Below is a small trained network, with its code and all its weights. Each question gives an input and a class and asks what happens when units are switched off, that is, made to give their printed mean instead of their output.

import numpy as np


def w(rows, s, z=0):
    codes = np.array(rows[::2]) - 128.0
    scale = np.full(codes.shape[1], s)
    scale[-1] = z or s
    return codes * scale


def f(y):
    return np.maximum(y, 0)


def log_softmax(a):
    a = a - a.max(-1, keepdims=True)
    return a - np.log(np.exp(a).sum(-1, keepdims=True))


def net(x, mask):
    res = np.array(x, float).reshape(1, 8) / 4 @ E
    y = f(res @ A[0][:, :-1].T + A[0][:, -1])
    res = res + np.where(mask, y, B[0][:, -1]) @ B[0][:, :-1]
    return log_softmax(res[-1] @ U[:, :-1].T + U[:, -1])


A, B = {}, {}
E = w([
[126,76,152,22],'x0',
[128,128,127,130],'x1',
[128,126,128,126],'x2',
[128,131,130,128],'x3',
[129,128,129,127],'x4',
[23,222,121,75],'x5',
[189,165,1,110],'x6',
[129,126,128,128],'x7',
],0.013)
A[0] = w([
[14,199,39,124,223],'N1',
[144,177,127,205,180],'N2',
[110,106,197,199,15],'N3',
[30,160,36,175,24],'N4',
[171,170,72,39,216],'N5',
[71,79,187,98,55],'N6',
[24,154,186,119,126],'N7',
[46,71,198,232,141],'N8',
[172,120,101,180,151],'N9',
[49,141,191,62,144],'N10',
[120,84,126,208,171],'N11',
[129,214,133,119,31],'N12',
[205,112,109,170,136],'N13',
[171,151,40,51,51],'N14',
[69,208,95,120,175],'N15',
[203,44,151,140,178],'N16',
[233,149,77,173,146],'N17',
[120,58,87,85,172],'N18',
[140,33,193,189,141],'N19',
[92,249,129,139,65],'N20',
[100,192,144,223,183],'N21',
[231,147,49,178,133],'N22',
[83,196,160,222,1],'N23',
],0.011,0.0092)
B[0] = w([
[159,123,192,61,250],'N1',
[84,145,69,152,194],'N2',
[127,160,43,189,159],'N3',
[150,130,110,186,173],'N4',
[147,100,80,223,222],'N5',
[78,125,139,93,167],'N6',
[69,141,147,161,204],'N7',
[243,107,140,115,213],'N8',
[40,164,135,121,178],'N9',
[66,189,147,156,205],'N10',
[100,123,164,84,180],'N11',
[126,116,20,211,148],'N12',
[65,185,140,116,185],'N13',
[232,87,148,105,184],'N14',
[171,115,172,78,210],'N15',
[235,83,130,175,211],'N16',
[23,112,102,133,208],'N17',
[160,130,143,94,177],'N18',
[194,129,105,94,200],'N19',
[194,82,119,170,186],'N20',
[215,80,104,182,209],'N21',
[69,174,143,121,216],'N22',
[217,70,216,2,165],'N23',
],0.0089,0.017)
U = w([
[151,116,99,220,250],'0',
[152,116,168,67,14],'1',
[5,152,139,146,209],'2',
],0.019,0.0022)

Each question gives the input, the list of numbers given to net, and the class t.
The units are the neurons (one row each of A and B). Each row of codes is followed by its name. A weight is (code - 128) times the scale printed after its matrix; where a second scale follows, it is the last column's (A, B and U).
mask holds one flag per neuron, in row order. A switched-off neuron (its flag False) gives its mean, the last column of its row in B, instead of its output. The means were averaged over made-up inputs and are rounded, as every weight is.
A unit's drop is (log p(t) with every unit on - log p(t) with that unit switched off) / (log p(t) with every unit on - log p(t) with every unit switched off).
The circuit of an input: a set's keep is (log p(t) with only the set's units on - log p(t) with every unit switched off) / (log p(t) with every unit on - log p(t) with every unit switched off). Starting from the 12 units with the biggest drops (on a tie, the unit counted first), units are removed one at a time, each time the one whose removal leaves the highest keep (on an exact tie, the one counted first), for as long as the keep stays at least 0.8.
circuit, biggest first: the units of the circuit, biggest drop first
k most important neurons: the k neurons with the biggest drops, biggest first
drop when u is switched off: that unit's drop, to one decimal
input [-3,5,1,-1,-8,4,0,7], class 1: circuit, biggest first -> N1
input [-7,-5,1,-2,-8,2,-4,3], class 1: 2 most important neurons -> N23, N5
input [5,0,-7,-7,1,-6,2,1], class 0: 2 most important neurons -> N1, N16
input [-1,0,7,-3,8,6,-7,3], class 1: 2 most important neurons -> N8, N23
input [-5,-7,7,-2,-3,6,-2,4], class 1: 2 most important neurons -> N23, N1
input [4,-5,-6,-2,-1,1,-5,5], class 2: 2 most important neurons -> N10, N1
input [-6,-5,6,8,-6,3,0,-4], class 1: 4 most important neurons -> N23, N1, N5, N15
input [7,-2,8,-1,-4,-6,5,-3], class 0: 2 most important neurons -> N5, N1
input [-7,7,-7,3,3,4,-5,-1], class 1: 4 most important neurons -> N23, N5, N1, N15
input [6,-3,-7,2,2,-5,1,-3], class 0: 3 most important neurons -> N1, N16, N23
input [6,3,6,4,7,-4,3,8], class 0: 2 most important neurons -> N1, N5
input [6,-2,-1,6,5,-8,3,6], class 0: drop when N16 is switched off -> 2.0
input [5,6,-5,-3,-1,-2,1,8], class 0: drop when N1 is switched off -> 1.1
input [-4,-4,1,0,6,-6,1,1], class 2: drop when N22 is switched off -> 0.1
